Below is a small trained network, with its code and all its weights. Each question gives an input and a class and asks what happens when units are switched off, that is, made to give their printed mean instead of their output.

import numpy as np


def w(rows, s, z=0):
    codes = np.array(rows[::2]) - 128.0
    scale = np.full(codes.shape[1], s)
    scale[-1] = z or s
    return codes * scale


def norm(h):
    return h / np.sqrt((h * h).mean(-1, keepdims=True) + 1e-5)


def f(y):
    return y / 2 * (1 + np.tanh(0.7978845608 * (y + 0.044715 * y**3)))


def log_softmax(a):
    a = a - a.max(-1, keepdims=True)
    return a - np.log(np.exp(a).sum(-1, keepdims=True))


def net(x, mask):
    res = np.array(x, float).reshape(1, 2) / 4 @ E
    u = 0
    for l in range(2):
        y = f(norm(res) @ A[l][:, :-1].T + A[l][:, -1])
        res = res + np.where(mask[u : u + 12], y, B[l][:, -1]) @ B[l][:, :-1]
        u += 12
    return log_softmax(norm(res)[-1] @ U[:, :-1].T + U[:, -1])


A, B = {}, {}
E = w([
[155,196,184,114,26,162,134,89,211,124,219],'x0',
[165,170,98,205,255,200,89,139,166,77,185],'x1',
],0.0038)
A[0] = w([
[158,205,77,135,152,203,41,137,131,84,165,119],'0.n1',
[141,154,119,147,129,78,117,92,88,127,140,135],'0.n2',
[114,166,85,147,176,163,129,183,129,100,128,201],'0.n3',
[102,94,155,131,31,76,161,40,82,123,84,160],'0.n4',
[76,21,44,140,150,136,78,216,44,106,70,95],'0.n5',
[140,166,173,111,54,143,155,94,160,61,221,154],'0.n6',
[184,194,226,120,92,155,187,67,252,131,141,251],'0.n7',
[148,118,198,39,108,31,163,135,115,200,120,163],'0.n8',
[159,94,151,189,147,171,84,149,169,65,134,107],'0.n9',
[154,159,158,152,120,77,79,157,87,112,130,23],'0.n10',
[107,98,137,102,92,140,174,84,111,64,73,89],'0.n11',
[207,149,173,94,112,133,118,246,51,110,158,101],'0.n12',
],0.0026,0.0014)
B[0] = w([
[143,155,109,70,68,136,182,211,31,137,118,172],'0.n1',
[118,142,64,147,124,153,136,123,151,146,121,130],'0.n2',
[37,155,110,100,112,186,92,213,35,149,132,163],'0.n3',
[165,226,116,227,197,179,156,188,121,145,130,213],'0.n4',
[45,108,171,116,211,166,41,14,234,217,88,210],'0.n5',
[72,59,109,117,218,57,18,110,135,158,59,211],'0.n6',
[50,60,114,95,234,178,115,134,93,195,113,251],'0.n7',
[189,187,84,150,198,202,151,184,69,142,186,207],'0.n8',
[118,147,123,105,110,84,217,174,69,139,200,145],'0.n9',
[152,82,172,112,139,115,160,139,179,107,116,108],'0.n10',
[80,163,97,251,144,137,135,124,150,67,123,138],'0.n11',
[157,137,99,99,125,146,120,99,144,118,88,123],'0.n12',
],0.0024,0.0033)
A[1] = w([
[169,180,130,234,145,164,147,88,229,146,102,131],'1.n1',
[141,132,126,124,104,98,136,105,132,142,96,110],'1.n2',
[175,88,111,147,151,115,138,100,116,104,127,92],'1.n3',
[168,119,126,153,116,146,144,136,145,3,153,7],'1.n4',
[189,148,128,158,152,144,115,138,154,3,156,54],'1.n5',
[114,116,156,135,94,108,126,87,117,170,85,145],'1.n6',
[110,153,130,100,94,162,143,125,180,121,190,135],'1.n7',
[152,138,178,111,86,135,92,69,230,127,185,45],'1.n8',
[93,99,121,76,91,119,110,102,126,137,115,107],'1.n9',
[151,125,136,120,51,80,203,147,98,124,88,20],'1.n10',
[139,98,133,117,146,107,155,175,60,139,121,141],'1.n11',
[93,142,132,124,167,172,94,134,116,166,122,194],'1.n12',
],0.006,0.0018)
B[1] = w([
[128,138,117,42,60,94,152,129,145,156,162,147],'1.n1',
[132,130,143,145,179,143,111,156,134,87,161,138],'1.n2',
[83,127,189,122,97,149,141,97,120,148,101,116],'1.n3',
[138,145,91,127,142,127,159,155,69,114,131,122],'1.n4',
[148,149,207,209,63,152,153,156,94,79,159,156],'1.n5',
[142,130,122,141,151,161,107,152,121,81,178,195],'1.n6',
[99,103,90,139,190,106,115,108,131,129,54,190],'1.n7',
[83,48,98,116,197,88,103,111,124,184,2,209],'1.n8',
[155,194,104,141,141,163,151,149,151,121,162,162],'1.n9',
[185,191,169,223,128,192,159,180,88,24,229,182],'1.n10',
[111,133,135,95,110,123,103,75,227,161,139,181],'1.n11',
[160,143,144,123,56,104,172,136,136,114,139,254],'1.n12',
],0.0056,0.0048)
U = w([
[68,58,94,134,222,125,103,115,151,181,2,191],'0',
[154,199,152,222,130,196,162,204,83,58,220,174],'1',
[144,165,118,16,2,95,168,109,195,183,176,173],'2',
[139,89,118,101,77,104,98,62,68,70,146,15],'3',
[144,87,126,101,89,123,109,67,74,101,155,36],'4',
[159,96,129,82,89,86,79,89,62,71,140,3],'5',
],0.0095,0.0045)

Each question gives the input, the list of numbers given to net, and the class t.
The units are the neurons (one row each of A and B). Each row of codes is followed by its name. A weight is (code - 128) times the scale printed after its matrix; where a second scale follows, it is the last column's (A, B and U).
mask holds one flag per neuron, layer by layer. A switched-off neuron (its flag False) gives its mean, the last column of its row in B, instead of its output. The means were averaged over made-up inputs and are rounded, as every weight is.
A unit's drop is (log p(t) with every unit on - log p(t) with that unit switched off) / (log p(t) with every unit on - log p(t) with every unit switched off).
The circuit of an input: a set's keep is (log p(t) with only the set's units on - log p(t) with every unit switched off) / (log p(t) with every unit on - log p(t) with every unit switched off). Starting from the 12 units with the biggest drops (on a tie, the unit counted first), units are removed one at a time, each time the one whose removal leaves the highest keep (on an exact tie, the one counted first), for as long as the keep stays at least 0.8.
units of the circuit, in order: the units of the circuit, biggest drop first
unit that matters most: the unit with the biggest drop
k most important neurons: the k neurons with the biggest drops, biggest first
k most important neurons of layer l: the k neurons of layer l with the biggest drops, biggest first
drop of u: that unit's drop, to one decimal
input [-1,1], class 2: unit that matters most : 1.n10
input [8,-8], class 0: units of the circuit, in order : 1.n8; 1.n7; 1.n12
input [-7,-8], class 1: 2 most important neurons : 1.n10; 0.n7
input [-3,-2], class 2: 3 most important neurons of layer 1 : 1.n8; 1.n10; 1.n7
input [-5,6], class 1: 4 most important neurons : 1.n8; 0.n7; 0.n6; 1.n7
input [7,-8], class 1: 2 most important neurons : 1.n10; 0.n5
input [7,-7], class 0: 2 most important neurons : 1.n8; 0.n1
input [-6,8], class 1: 2 most important neurons of layer 1 : 1.n8; 1.n5
input [1,-4], class 1: 2 most important neurons : 0.n5; 1.n10
input [3,2], class 2: 2 most important neurons of layer 0 : 0.n7; 0.n6
input [-4,-5], class 1: 3 most important neurons : 0.n7; 0.n6; 1.n8
input [-3,2], class 2: 2 most important neurons : 1.n12; 1.n8
input [3,0], class 2: 2 most important neurons : 0.n7; 0.n6
input [-1,3], class 2: 3 most important neurons of layer 0 : 0.n1; 0.n3; 0.n4
input [3,-4], class 1: unit that matters most : 0.n5
input [-1,-3], class 2: 2 most important neurons : 0.n4; 0.n8
input [8,-6], class 0: drop of 1.n8 : 0.4
input [-3,-1], class 2: drop of 0.n5 : 0.2
